The symbols move the points like this.
x59: gu>x230, fu>x938, fi>x672
x994: gu>x10, fu>x219, fi>x449
x677: gu>x49, fu>x97, fi>x261
x49: gu>x785, fu>x539, fi>x826
x198: gu>x760, fu>x368, fi>x72
x84: gu>x306, fu>x198, fi>x437
x922: gu>x374, fu>x72, fi>x855
x106: gu>x873, fu>x942, fi>x817
x838: gu>x219, fu>x456, fi>x942
x312: gu>x695, fu>x611, fi>x456
x22: gu>x70, fu>x66, fi>x814
x874: gu>x533, fu>x449, fi>x437
x660: gu>x994, fu>x10, fi>x830
x394: gu>x922, fu>x820, fi>x141
x37: gu>x141, fu>x511, fi>x593
x956: gu>x922, fu>x22, fi>x260
x119: gu>x374, fu>x394, fi>x374
x97: gu>x370, fu>x868, fi>x994
x805: gu>x814, fu>x461, fi>x380
x396: gu>x556, fu>x37, fi>x735
x72: gu>x380, fu>x716, fi>x374
x938: gu>x533, fu>x637, fi>x784
x795: gu>x795, fu>x651, fi>x769
x735: gu>x243, fu>x466, fi>x122
x844: gu>x650, fu>x370, fi>x88
x69: gu>x460, fu>x88, fi>x312
x60: gu>x814, fu>x228, fi>x103
x651: gu>x437, fu>x774, fi>x370
x774: gu>x701, fu>x251, fi>x795
x784: gu>x769, fu>x59, fi>x182
x487: gu>x198, fu>x306, fi>x637
x368: gu>x672, fu>x514, fi>x874
x426: gu>x367, fu>x487, fi>x938
x380: gu>x716, fu>x339, fi>x394
x104: gu>x838, fu>x219, fi>x873
x88: gu>x919, fu>x830, fi>x611
x873: gu>x810, fu>x964, fi>x922
x695: gu>x611, fu>x539, fi>x228
x367: gu>x487, fu>x84, fi>x533
x820: gu>x72, fu>x380, fi>x394
x785: gu>x182, fu>x368, fi>x84
x593: gu>x114, fu>x650, fi>x922
x166: gu>x466, fu>x396, fi>x558
x740: gu>x460, fu>x374, fi>x611
x182: gu>x368, fu>x672, fi>x251
x260: gu>x805, fu>x814, fi>x72
x66: gu>x810, fu>x511, fi>x956
x460: gu>x88, fu>x919, fi>x695
x370: gu>x868, fu>x795, fi>x10
x461: gu>x956, fu>x786, fi>x339
x103: gu>x104, fu>x838, fi>x106
x437: gu>x774, fu>x701, fi>x868
x251: gu>x874, fu>x49, fi>x651
x552: gu>x312, fu>x695, fi>x261
x868: gu>x795, fu>x6, fi>x677
x70: gu>x66, fu>x810, fi>x461
x855: gu>x119, fu>x374, fi>x396
x810: gu>x380, fu>x740, fi>x228
x920: gu>x552, fu>x312, fi>x219
x716: gu>x339, fu>x22, fi>x922
x760: gu>x122, fu>x785, fi>x141
x919: gu>x830, fu>x449, fi>x868
x611: gu>x539, fu>x69, fi>x920
x514: gu>x558, fu>x769, fi>x785
x942: gu>x964, fu>x695, fi>x114
x558: gu>x354, fu>x735, fi>x785
x533: gu>x637, fu>x826, fi>x769
x621: gu>x769, fu>x354, fi>x306
x814: gu>x461, fu>x956, fi>x119
x786: gu>x119, fu>x70, fi>x805
x826: gu>x426, fu>x367, fi>x367
x354: gu>x735, fu>x243, fi>x760
x230: gu>x466, fu>x533, fi>x784
x261: gu>x660, fu>x994, fi>x919
x339: gu>x260, fu>x805, fi>x820
x466: gu>x487, fu>x556, fi>x354
x228: gu>x920, fu>x552, fi>x838
x243: gu>x166, fu>x466, fi>x672
x456: gu>x228, fu>x920, fi>x695
x830: gu>x449, fu>x844, fi>x69
x701: gu>x769, fu>x874, fi>x6
x637: gu>x826, fu>x426, fi>x59
x141: gu>x855, fu>x716, fi>x466
x374: gu>x367, fu>x922, fi>x37
x556: gu>x37, fu>x37, fi>x817
x114: gu>x650, fu>x511, fi>x219
x511: gu>x740, fu>x817, fi>x394
x122: gu>x701, fu>x558, fi>x84
x10: gu>x677, fu>x830, fi>x844
x672: gu>x514, fu>x10, fi>x49
x219: gu>x920, fu>x456, fi>x740
x449: gu>x844, fu>x695, fi>x460
x539: gu>x69, fu>x460, fi>x49
x306: gu>x198, fu>x760, fi>x426
x817: gu>x593, fu>x114, fi>x394
x650: gu>x106, fu>x873, fi>x740
x769: gu>x59, fu>x230, fi>x487
x964: gu>x103, fu>x104, fi>x456
x6: gu>x651, fu>x437, fi>x97
x192: gu>x97, fu>x370, fi>x660

In the rows, zero is written as 511.

The rows follow the links: the fewer symbols apart two points are, the more alike their rows tend to be.

Each row is also shifted at random along 11 hidden directions that mean nothing.

The rows of 90 points, shuffled:
Each row is one point's numbers.
row 1: [ 563,  350,  513,  522,  579,  516,  443,  580,  546,  484,  413,  482,  419,  579,  448,  606,  465,  336,  485,  588,  560,  462,  548,  464,  461,  451,  647,  395,  590,  688,  503]
row 2: [ 530,  373,  521,  417,  322,  785,  533,  363,  531,  573,  555,  445,  681,  688,  545,  373,  520,  452,  503,  894,  386,  399,  445,  518,  465,  597,  754,  407,  596,  626,  532]
row 3: [ 518,  522,  703,  555,  565,  348,  555,  801,  458,  489,  620,  650,  331,  425,  502,  539,  596,  524,  421,  364,  658,  539,  540,  578,  466,  657,  532,  666,  520,  590,  540]
row 4: [ 504,  634,  528,  477,  540,  370,  545,  422,  614,  469,  552,  438,  543,  258,  671,  461,  533,  432,  518,  284,  492,  653,  689,  533,  594,  572,  277,  449,  306,  335,  543]
row 5: [ 494,  414,  621,  473,  469,  580,  601,  759,  548,  614,  406,  265,  586,  669,  558,  477,  478,  667,  583,  439,  377,  516,  556,  439,  390,  432,  521,  411,  517,  572,  452]
row 6: [ 503,  438,  594,  450,  459,  457,  645,  415,  521,  479,  516,  471,  443,  544,  494,  441,  386,  469,  713,  485,  530,  529,  396,  604,  537,  394,  537,  404,  567,  550,  575]
row 7: [ 490,  494,  664,  380,  573,  354,  674,  568,  546,  492,  641,  394,  408,  454,  618,  468,  533,  529,  544,  316,  622,  550,  548,  448,  434,  420,  592,  389,  577,  462,  599]
row 8: [ 576,  472,  431,  564,  509,  549,  527,  546,  569,  564,  596,  658,  537,  443,  525,  482,  640,  451,  524,  617,  435,  394,  527,  665,  676,  702,  586,  569,  422,  446,  523]
row 9: [ 509,  551,  545,  533,  595,  533,  573,  681,  430,  610,  597,  448,  578,  465,  571,  454,  628,  470,  593,  454,  478,  478,  599,  527,  495,  535,  481,  521,  496,  417,  417]
row 10: [ 536,  512,  464,  492,  388,  525,  468,  455,  554,  412,  555,  602,  496,  601,  395,  579,  367,  458,  453,  584,  690,  423,  475,  569,  457,  467,  592,  564,  602,  625,  602]
row 11: [ 487,  423,  475,  604,  543,  431,  493,  495,  433,  418,  376,  355,  650,  496,  506,  412,  413,  509,  555,  368,  268,  662,  563,  615,  713,  584,  358,  437,  333,  524,  538]
row 12: [ 477,  408,  606,  454,  525,  579,  519,  447,  445,  603,  457,  513,  529,  646,  585,  434,  522,  458,  517,  686,  378,  532,  408,  374,  518,  544,  617,  456,  579,  495,  494]
row 13: [ 503,  513,  556,  545,  579,  483,  403,  399,  503,  580,  461,  481,  612,  628,  544,  392,  406,  477,  439,  555,  353,  603,  574,  614,  623,  541,  530,  595,  431,  528,  598]
row 14: [ 478,  721,  400,  408,  561,  459,  500,  221,  533,  430,  802,  550,  688,  361,  598,  526,  563,  611,  274,  529,  409,  583,  601,  483,  440,  787,  524,  640,  498,  442,  674]
row 15: [ 511,  567,  591,  465,  619,  519,  500,  437,  466,  378,  538,  338,  532,  542,  500,  542,  251,  517,  463,  413,  495,  565,  728,  418,  311,  466,  442,  519,  514,  554,  648]
row 16: [ 521,  345,  644,  489,  360,  692,  612,  508,  531,  548,  358,  494,  510,  530,  530,  383,  441,  430,  707,  646,  389,  647,  422,  612,  616,  588,  416,  416,  482,  648,  547]
row 17: [ 535,  545,  628,  522,  567,  528,  542,  537,  523,  517,  467,  592,  651,  552,  566,  528,  524,  489,  518,  521,  363,  590,  611,  574,  520,  756,  463,  609,  442,  694,  573]
row 18: [ 549,  601,  413,  485,  588,  115,  467,  289,  479,  399,  516,  413,  410,  468,  523,  477,  374,  497,  403,  354,  620,  689,  590,  541,  575,  419,  573,  502,  411,  488,  503]
row 19: [ 504,  525,  328,  483,  431,  544,  541,  425,  547,  593,  627,  452,  659,  584,  472,  449,  571,  622,  658,  610,  414,  289,  394,  640,  519,  382,  587,  402,  522,  375,  374]
row 20: [ 569,  640,  385,  442,  535,  282,  545,  501,  529,  418,  463,  588,  239,  510,  433,  698,  393,  627,  477,  339,  902,  555,  512,  348,  449,  269,  508,  578,  568,  426,  473]
row 21: [ 498,  548,  480,  588,  497,  637,  502,  571,  518,  585,  528,  451,  524,  466,  520,  485,  603,  441,  442,  528,  475,  531,  561,  535,  509,  581,  532,  596,  555,  557,  533]
row 22: [ 486,  542,  530,  584,  405,  469,  722,  647,  435,  574,  549,  658,  584,  479,  541,  320,  478,  556,  740,  305,  430,  515,  436,  782,  613,  667,  512,  743,  525,  562,  713]
row 23: [ 474,  487,  556,  571,  478,  595,  494,  540,  485,  570,  352,  699,  425,  619,  476,  578,  568,  462,  551,  618,  522,  501,  340,  392,  611,  506,  419,  572,  556,  474,  406]
row 24: [ 519,  486,  576,  509,  566,  617,  593,  637,  459,  576,  529,  456,  566,  481,  550,  389,  483,  641,  574,  458,  347,  622,  582,  591,  545,  627,  479,  606,  471,  512,  640]
row 25: [ 548,  487,  515,  539,  540,  594,  460,  443,  568,  474,  415,  458,  597,  477,  511,  585,  468,  492,  477,  573,  385,  614,  602,  500,  502,  641,  511,  503,  446,  682,  568]
row 26: [ 495,  484,  499,  568,  503,  614,  555,  578,  623,  508,  474,  385,  370,  450,  422,  599,  507,  632,  480,  444,  495,  612,  495,  524,  486,  480,  421,  523,  560,  610,  568]
row 27: [ 465,  608,  473,  535,  477,  564,  433,  617,  503,  522,  455,  539,  582,  629,  450,  655,  419,  730,  374,  478,  444,  577,  502,  385,  376,  574,  392,  701,  542,  556,  504]
row 28: [ 485,  484,  409,  598,  374,  603,  460,  501,  576,  582,  447,  571,  476,  575,  462,  463,  533,  506,  421,  530,  540,  459,  403,  594,  558,  463,  648,  643,  616,  604,  638]
row 29: [ 504,  437,  570,  502,  535,  663,  471,  330,  542,  522,  537,  567,  419,  494,  512,  409,  473,  421,  451,  662,  490,  486,  496,  576,  532,  517,  612,  530,  593,  560,  725]
row 30: [ 477,  570,  299,  587,  530,  274,  617,  744,  420,  463,  668,  685,  418,  445,  395,  567,  590,  713,  466,  231,  653,  474,  364,  636,  664,  543,  523,  737,  594,  396,  587]
row 31: [ 481,  467,  755,  533,  474,  645,  601,  632,  485,  602,  500,  416,  695,  721,  610,  388,  521,  305,  583,  598,  298,  381,  629,  521,  370,  674,  562,  494,  540,  672,  475]
row 32: [ 506,  495,  553,  470,  442,  631,  558,  353,  601,  495,  520,  273,  612,  559,  508,  479,  421,  601,  455,  608,  345,  668,  552,  520,  501,  591,  521,  466,  488,  635,  591]
row 33: [ 564,  480,  442,  590,  466,  432,  559,  532,  556,  420,  381,  597,  391,  529,  403,  526,  306,  503,  614,  401,  499,  502,  552,  689,  560,  537,  408,  605,  448,  626,  612]
row 34: [ 545,  468,  626,  525,  498,  453,  510,  508,  475,  530,  473,  603,  371,  648,  503,  474,  525,  414,  461,  631,  582,  456,  487,  516,  463,  543,  660,  554,  571,  654,  467]
row 35: [ 491,  370,  589,  546,  596,  429,  443,  792,  441,  545,  319,  585,  435,  564,  470,  481,  404,  446,  634,  358,  480,  543,  491,  591,  562,  390,  292,  452,  489,  497,  465]
row 36: [ 495,  621,  485,  511,  607,  461,  470,  508,  499,  495,  641,  336,  566,  530,  511,  545,  480,  426,  385,  435,  560,  464,  681,  447,  334,  439,  541,  511,  565,  497,  484]
row 37: [ 552,  452,  512,  545,  567,  426,  491,  635,  512,  499,  475,  523,  588,  451,  507,  557,  441,  464,  664,  434,  430,  493,  548,  568,  573,  543,  454,  451,  381,  464,  465]
row 38: [ 518,  385,  628,  635,  528,  457,  379,  599,  550,  470,  306,  298,  432,  387,  491,  503,  365,  461,  425,  424,  344,  813,  604,  562,  586,  596,  372,  454,  302,  646,  509]
row 39: [ 529,  459,  293,  435,  472,  357,  525,  379,  531,  450,  865,  467,  532,  350,  498,  396,  557,  479,  359,  529,  601,  478,  459,  736,  648,  547,  814,  471,  579,  444,  690]
row 40: [ 479,  528,  635,  494,  597,  331,  494,  492,  466,  483,  451,  597,  370,  634,  509,  625,  444,  339,  499,  483,  664,  513,  445,  304,  515,  398,  489,  503,  558,  436,  407]
row 41: [ 491,  591,  546,  518,  479,  502,  493,  217,  656,  497,  510,  591,  401,  458,  522,  507,  532,  444,  488,  528,  605,  512,  447,  538,  607,  416,  509,  523,  513,  464,  612]
row 42: [ 505,  737,  672,  535,  510,  473,  581,  309,  640,  475,  579,  676,  412,  596,  479,  623,  500,  573,  395,  491,  663,  567,  500,  514,  554,  576,  501,  784,  546,  596,  664]
row 43: [ 575,  424,  689,  346,  439,  721,  768,  628,  479,  668,  328,  575,  424,  562,  671,  486,  596,  651,  828,  664,  535,  549,  423,  228,  464,  495,  549,  420,  516,  416,  374]
row 44: [ 491,  568,  481,  391,  556,  487,  500,  459,  487,  496,  660,  613,  475,  517,  540,  555,  527,  606,  358,  539,  618,  495,  483,  427,  338,  515,  652,  591,  692,  557,  645]
row 45: [ 495,  440,  654,  428,  574,  505,  613,  507,  482,  632,  433,  551,  453,  426,  667,  463,  617,  523,  535,  558,  403,  810,  404,  372,  647,  664,  554,  516,  510,  509,  551]
row 46: [ 489,  559,  376,  566,  519,  372,  460,  474,  588,  520,  492,  426,  345,  558,  380,  624,  484,  558,  440,  403,  691,  515,  404,  508,  534,  218,  575,  517,  621,  512,  478]
row 47: [ 486,  336,  556,  588,  497,  518,  547,  645,  378,  507,  390,  441,  549,  697,  469,  353,  408,  561,  525,  438,  388,  566,  451,  613,  625,  528,  659,  580,  572,  668,  696]
row 48: [ 537,  526,  472,  591,  423,  662,  440,  522,  564,  549,  460,  813,  469,  458,  439,  626,  574,  458,  672,  668,  592,  298,  362,  507,  560,  479,  448,  555,  481,  381,  400]
row 49: [ 476,  520,  472,  536,  508,  670,  465,  601,  579,  546,  524,  538,  373,  344,  508,  537,  611,  582,  323,  449,  583,  612,  527,  479,  503,  547,  441,  614,  602,  518,  669]
row 50: [ 532,  564,  525,  457,  483,  525,  551,  564,  485,  446,  659,  709,  452,  382,  490,  628,  522,  564,  658,  491,  718,  295,  434,  434,  339,  446,  560,  512,  571,  398,  503]
row 51: [ 507,  480,  422,  386,  530,  559,  516,  377,  505,  540,  464,  491,  464,  355,  586,  474,  527,  623,  516,  546,  481,  703,  434,  431,  489,  474,  531,  434,  573,  525,  601]
row 52: [ 526,  531,  558,  588,  548,  349,  401,  680,  480,  551,  596,  661,  486,  508,  475,  572,  606,  478,  467,  507,  613,  384,  456,  577,  537,  510,  609,  584,  472,  464,  389]
row 53: [ 552,  619,  539,  432,  436,  523,  607,  576,  455,  581,  587,  608,  555,  572,  566,  507,  631,  736,  503,  602,  556,  491,  489,  469,  431,  643,  627,  656,  519,  531,  429]
row 54: [ 537,  495,  309,  579,  607,  460,  305,  419,  594,  577,  399,  452,  382,  351,  473,  632,  687,  523,  224,  585,  563,  809,  465,  463,  709,  493,  611,  525,  509,  601,  483]
row 55: [ 551,  520,  319,  499,  446,  422,  419,  485,  574,  460,  502,  434,  477,  581,  408,  598,  396,  532,  362,  512,  664,  523,  547,  510,  515,  380,  551,  504,  522,  512,  477]
row 56: [ 550,  562,  633,  469,  672,  439,  544,  645,  522,  610,  503,  519,  520,  470,  627,  602,  745,  536,  406,  505,  532,  710,  604,  390,  583,  667,  546,  545,  468,  571,  426]
row 57: [ 476,  442,  325,  457,  576,  298,  486,  352,  456,  496,  606,  430,  507,  485,  527,  410,  430,  463,  475,  485,  430,  530,  426,  547,  590,  442,  659,  409,  542,  376,  554]
row 58: [ 544,  522,  545,  450,  538,  378,  644,  659,  423,  540,  571,  680,  652,  577,  560,  486,  530,  610,  723,  412,  496,  417,  463,  618,  494,  579,  614,  586,  530,  551,  547]
row 59: [ 475,  572,  492,  467,  594,  381,  542,  436,  509,  365,  643,  450,  481,  437,  518,  572,  389,  429,  421,  400,  484,  531,  622,  436,  405,  604,  404,  488,  510,  443,  562]
row 60: [ 487,  579,  708,  512,  499,  557,  516,  456,  634,  455,  391,  523,  449,  410,  606,  545,  454,  325,  560,  389,  540,  573,  651,  442,  461,  520,  205,  451,  403,  505,  544]
row 61: [ 493,  541,  565,  506,  486,  523,  623,  509,  554,  498,  608,  431,  487,  644,  451,  534,  436,  616,  493,  470,  511,  453,  495,  552,  388,  491,  641,  593,  641,  645,  636]
row 62: [ 575,  667,  372,  438,  555,  327,  550,  367,  530,  453,  557,  475,  554,  488,  548,  574,  439,  650,  487,  419,  571,  568,  626,  460,  523,  516,  550,  567,  400,  407,  507]
row 63: [ 488,  420,  565,  545,  432,  544,  489,  439,  585,  574,  344,  515,  461,  538,  560,  411,  486,  380,  617,  512,  486,  503,  440,  552,  604,  384,  499,  413,  494,  505,  546]
row 64: [ 492,  507,  381,  632,  484,  426,  396,  531,  449,  606,  310,  464,  489,  666,  435,  510,  462,  397,  588,  479,  617,  473,  396,  508,  590,  186,  564,  502,  567,  486,  349]
row 65: [ 540,  456,  651,  544,  576,  367,  536,  660,  478,  524,  445,  558,  300,  484,  529,  503,  572,  425,  447,  460,  589,  655,  539,  538,  544,  596,  507,  544,  507,  649,  477]
row 66: [ 542,  427,  481,  580,  497,  541,  399,  591,  567,  548,  397,  455,  505,  451,  467,  590,  486,  509,  494,  554,  491,  607,  475,  482,  619,  495,  536,  472,  411,  499,  454]
row 67: [ 459,  538,  354,  495,  465,  553,  531,  658,  425,  477,  483,  573,  622,  486,  466,  555,  472,  722,  659,  397,  426,  410,  439,  478,  406,  474,  268,  499,  503,  375,  409]
row 68: [ 490,  495,  577,  411,  502,  410,  539,  305,  582,  491,  453,  332,  454,  542,  598,  450,  404,  494,  487,  438,  577,  606,  513,  388,  468,  315,  648,  377,  541,  500,  616]
row 69: [ 556,  709,  437,  409,  545,  358,  550,  357,  514,  419,  768,  713,  673,  385,  567,  586,  548,  537,  600,  457,  666,  344,  546,  543,  487,  549,  568,  560,  456,  335,  545]
row 70: [ 514,  585,  346,  372,  534,  439,  501,  378,  456,  466,  659,  587,  695,  475,  552,  487,  499,  573,  623,  515,  471,  339,  506,  557,  343,  461,  539,  422,  551,  436,  496]
row 71: [ 482,  728,  585,  548,  446,  573,  538,  278,  613,  512,  462,  611,  514,  369,  611,  510,  553,  427,  468,  456,  552,  700,  558,  479,  599,  644,  341,  688,  428,  504,  620]
row 72: [ 496,  424,  532,  476,  619,  400,  501,  402,  496,  509,  440,  467,  453,  342,  584,  360,  388,  452,  567,  397,  373,  774,  538,  627,  683,  531,  384,  442,  402,  456,  664]
row 73: [ 490,  406,  494,  600,  493,  412,  495,  675,  386,  436,  345,  612,  444,  662,  376,  519,  412,  559,  590,  356,  622,  454,  372,  565,  602,  340,  502,  549,  575,  569,  547]
row 74: [ 512,  569,  298,  523,  572,  552,  505,  472,  462,  573,  621,  342,  574,  375,  515,  447,  583,  645,  484,  487,  459,  576,  544,  542,  565,  463,  609,  530,  506,  372,  511]
row 75: [ 517,  513,  608,  470,  417,  496,  609,  429,  434,  531,  524,  648,  526,  384,  600,  375,  507,  604,  772,  525,  473,  510,  367,  564,  533,  553,  567,  507,  425,  417,  537]
row 76: [ 499,  350,  545,  575,  581,  512,  348,  518,  525,  593,  220,  473,  384,  567,  472,  469,  388,  396,  491,  551,  427,  712,  449,  531,  672,  369,  414,  451,  480,  563,  519]
row 77: [ 548,  385,  575,  475,  577,  455,  505,  602,  617,  471,  573,  330,  430,  381,  592,  481,  534,  283,  440,  485,  460,  488,  736,  511,  472,  576,  465,  270,  404,  474,  454]
row 78: [ 555,  316,  526,  511,  477,  688,  479,  670,  626,  437,  505,  347,  393,  344,  476,  529,  490,  332,  408,  588,  472,  549,  687,  545,  448,  630,  380,  316,  479,  611,  519]
row 79: [ 519,  680,  510,  535,  565,  575,  493,  270,  514,  513,  609,  545,  549,  435,  550,  479,  540,  461,  449,  561,  538,  569,  590,  512,  567,  572,  521,  648,  477,  440,  596]
row 80: [ 476,  491,  556,  467,  599,  527,  536,  363,  517,  442,  665,  400,  470,  422,  587,  510,  584,  361,  275,  598,  425,  588,  599,  378,  511,  728,  581,  460,  547,  497,  596]
row 81: [ 514,  621,  782,  535,  585,  431,  568,  443,  446,  565,  453,  737,  454,  609,  578,  451,  444,  338,  664,  459,  641,  528,  515,  536,  602,  471,  453,  680,  489,  473,  567]
row 82: [ 526,  457,  591,  482,  381,  549,  497,  143,  459,  493,  374,  551,  562,  546,  593,  302,  384,  386,  747,  726,  343,  465,  432,  571,  506,  508,  549,  377,  389,  532,  468]
row 83: [ 513,  478,  771,  487,  529,  422,  508,  406,  502,  365,  549,  577,  360,  378,  555,  507,  372,  315,  539,  477,  595,  551,  544,  483,  418,  569,  513,  463,  476,  572,  633]
row 84: [ 513,  601,  376,  490,  487,  357,  422,  456,  549,  538,  526,  359,  669,  566,  476,  566,  478,  606,  435,  482,  551,  637,  511,  526,  626,  378,  469,  470,  400,  408,  353]
row 85: [ 517,  629,  393,  589,  615,  392,  453,  439,  470,  471,  528,  418,  542,  402,  470,  507,  416,  516,  527,  337,  526,  623,  619,  597,  606,  429,  393,  566,  403,  405,  525]
row 86: [ 529,  574,  469,  528,  486,  547,  374,  488,  528,  501,  592,  564,  501,  436,  502,  550,  631,  488,  419,  650,  549,  372,  557,  499,  393,  536,  476,  470,  457,  460,  325]
row 87: [ 504,  457,  605,  419,  470,  499,  590,  433,  559,  549,  469,  381,  413,  543,  535,  509,  505,  536,  502,  556,  618,  728,  403,  413,  581,  391,  614,  419,  581,  555,  529]
row 88: [ 500,  577,  480,  529,  463,  549,  492,  429,  632,  449,  525,  575,  412,  491,  419,  577,  425,  571,  535,  434,  619,  409,  483,  576,  456,  374,  401,  548,  554,  503,  609]
row 89: [ 520,  487,  401,  486,  402,  541,  513,  414,  581,  436,  557,  411,  481,  453,  438,  514,  405,  567,  377,  526,  570,  677,  490,  582,  558,  529,  557,  530,  557,  614,  674]
row 90: [ 484,  562,  518,  498,  451,  608,  610,  572,  562,  407,  460,  419,  380,  340,  502,  572,  361,  543,  548,  277,  616,  614,  612,  430,  300,  470,  334,  545,  588,  598,  687]

Some points, each with its row:
x312 row 71
x251 row 55
x49 row 77
x104 row 74
x230 row 65
x873 row 15
x701 row 10
x306 row 50
x814 row 11
x677 row 19
x611 row 28
x810 row 47
x660 row 26
x919 row 7
x354 row 25
x103 row 85
x514 row 62
x396 row 70
x830 row 41
x449 row 5
x339 row 30
x817 row 72
x784 row 18
x593 row 76
x460 row 63
x182 row 20
x716 row 23

Row, symbols taken left to right, then the row they reach:
row 37 gu fi gu fi gu gu fu fi: row 75
row 51 fu gu fu fi fu fi: row 27
row 67 fu gu fi fi fu fi fu: row 29
row 53 gu fu fu gu gu fu: row 52
row 35 gu fi gu fi fi gu gu fu: row 66
row 8 gu fi fi fu gu fi: row 84
row 81 fi gu fi fu fu gu fi: row 44
row 54 fi fi gu fu fu gu gu fi: row 1
row 9 fu fi fi gu fu gu fu fu fi: row 90
row 68 fi gu fi gu gu gu fi fi: row 39
row 24 gu fu gu fi fi gu gu: row 13
row 88 fu gu fu fi fi gu fu fu fu: row 32

